Below is a small trained network, with its code and all its weights. Each question gives an input and a class and asks what happens when units are switched off, that is, made to give their printed mean instead of their output.

import numpy as np


def w(rows, s, z=0):
    codes = np.array(rows[::2]) - 128.0
    scale = np.full(codes.shape[1], s)
    scale[-1] = z or s
    return codes * scale


def f(y):
    return np.maximum(y, 0)


def log_softmax(a):
    a = a - a.max(-1, keepdims=True)
    return a - np.log(np.exp(a).sum(-1, keepdims=True))


def net(x, mask):
    res = np.array(x, float).reshape(1, 6) / 4 @ E
    y = f(res @ A[0][:, :-1].T + A[0][:, -1])
    res = res + np.where(mask, y, B[0][:, -1]) @ B[0][:, :-1]
    return log_softmax(res[-1] @ U[:, :-1].T + U[:, -1])


A, B = {}, {}
E = w([
[212,234,75,103,149,131,112],'x0',
[15,172,89,214,221,204,136],'x1',
[159,160,147,164,130,1,184],'x2',
[108,159,166,103,46,120,123],'x3',
[132,113,226,145,156,152,124],'x4',
[97,103,74,36,177,100,149],'x5',
],0.0063)
A[0] = w([
[175,162,126,146,150,134,122,64],'n1',
[125,124,122,106,103,162,113,121],'n2',
[75,33,141,73,148,98,140,114],'n3',
[164,153,81,130,181,123,124,216],'n4',
[124,118,115,108,141,169,121,185],'n5',
[81,171,109,137,153,175,122,116],'n6',
[102,96,124,221,179,119,140,208],'n7',
[123,180,145,152,139,5,153,119],'n8',
[136,137,116,126,144,128,125,165],'n9',
[104,121,50,143,79,107,128,111],'n10',
[138,148,160,136,105,116,125,45],'n11',
[122,120,63,145,96,110,132,159],'n12',
[121,94,148,173,143,114,142,139],'n13',
[167,156,84,137,187,124,131,178],'n14',
[156,141,178,151,56,103,129,142],'n15',
[154,102,111,122,106,139,120,239],'n16',
[155,106,102,140,113,154,120,149],'n17',
[77,155,106,173,151,170,136,96],'n18',
[164,117,152,123,92,121,125,4],'n19',
[106,111,118,166,139,155,123,183],'n20',
[114,108,130,149,134,129,129,103],'n21',
],0.018,0.0018)
B[0] = w([
[109,97,137,87,136,102,150,171],'n1',
[123,99,155,141,143,112,150,166],'n2',
[132,116,135,2,54,130,135,222],'n3',
[93,66,153,122,106,120,173,207],'n4',
[141,106,70,125,120,106,147,169],'n5',
[92,96,83,207,119,159,154,201],'n6',
[157,202,65,139,107,150,59,204],'n7',
[193,129,22,63,204,87,117,249],'n8',
[129,100,131,136,118,131,135,151],'n9',
[177,103,138,72,179,79,128,183],'n10',
[133,143,117,98,92,116,104,161],'n11',
[158,121,135,76,160,96,137,176],'n12',
[140,181,109,116,123,129,101,166],'n13',
[98,58,152,117,108,131,178,206],'n14',
[124,181,179,91,53,175,85,224],'n15',
[128,139,185,127,157,108,129,174],'n16',
[125,138,160,130,171,101,136,154],'n17',
[94,116,91,216,149,150,147,206],'n18',
[104,161,166,157,137,165,106,182],'n19',
[124,160,64,146,148,136,130,173],'n20',
[134,122,98,125,99,134,118,146],'n21',
],0.025,0.011)
U = w([
[75,90,110,161,88,157,149,119],'0',
[107,138,238,138,93,141,105,73],'1',
[96,120,98,254,194,140,132,8],'2',
[139,62,135,77,147,58,161,224],'3',
[166,182,99,112,121,126,67,173],'4',
],0.0086,0.0017)

Each question gives the input, the list of numbers given to net, and the class t.
The units are the neurons (one row each of A and B). Each row of codes is followed by its name. A weight is (code - 128) times the scale printed after its matrix; where a second scale follows, it is the last column's (A, B and U).
mask holds one flag per neuron, in row order. A switched-off neuron (its flag False) gives its mean, the last column of its row in B, instead of its output. The means were averaged over made-up inputs and are rounded, as every weight is.
A unit's drop is (log p(t) with every unit on - log p(t) with that unit switched off) / (log p(t) with every unit on - log p(t) with every unit switched off).
The circuit of an input: a set's keep is (log p(t) with only the set's units on - log p(t) with every unit switched off) / (log p(t) with every unit on - log p(t) with every unit switched off). Starting from the 12 units with the biggest drops (on a tie, the unit counted first), units are removed one at a time, each time the one whose removal leaves the highest keep (on an exact tie, the one counted first), for as long as the keep stays at least 0.8.
circuit, biggest first: the units of the circuit, biggest drop first
k most important neurons: the k neurons with the biggest drops, biggest first
drop of u: that unit's drop, to one decimal
input [3,3,-5,7,6,-6], class 2: circuit, biggest first : (n3; n18)
input [6,1,-1,5,2,-1], class 0: 2 most important neurons : (n8; n10)
input [-8,-6,2,4,-4,-4], class 1: circuit, biggest first : (n15)
input [5,-7,7,8,-5,-5], class 4: circuit, biggest first : (n8; n15)
input [7,4,-4,0,4,5], class 0: 3 most important neurons : (n14; n4; n8)
input [3,3,-6,4,-3,8], class 0: 3 most important neurons : (n6; n8; n18)
input [2,6,2,-3,-6,4], class 2: 2 most important neurons : (n18; n3)
input [6,6,2,8,-7,1], class 3: 2 most important neurons : (n10; n12)
input [-7,5,-3,-4,3,2], class 4: 3 most important neurons : (n3; n7; n13)
input [-6,8,-1,-7,-3,-6], class 2: drop of n9 : 0.0
input [4,0,-4,-1,5,-7], class 1: drop of n1 : 0.1
input [1,-8,6,-4,0,-4], class 4: drop of n8 : 0.6
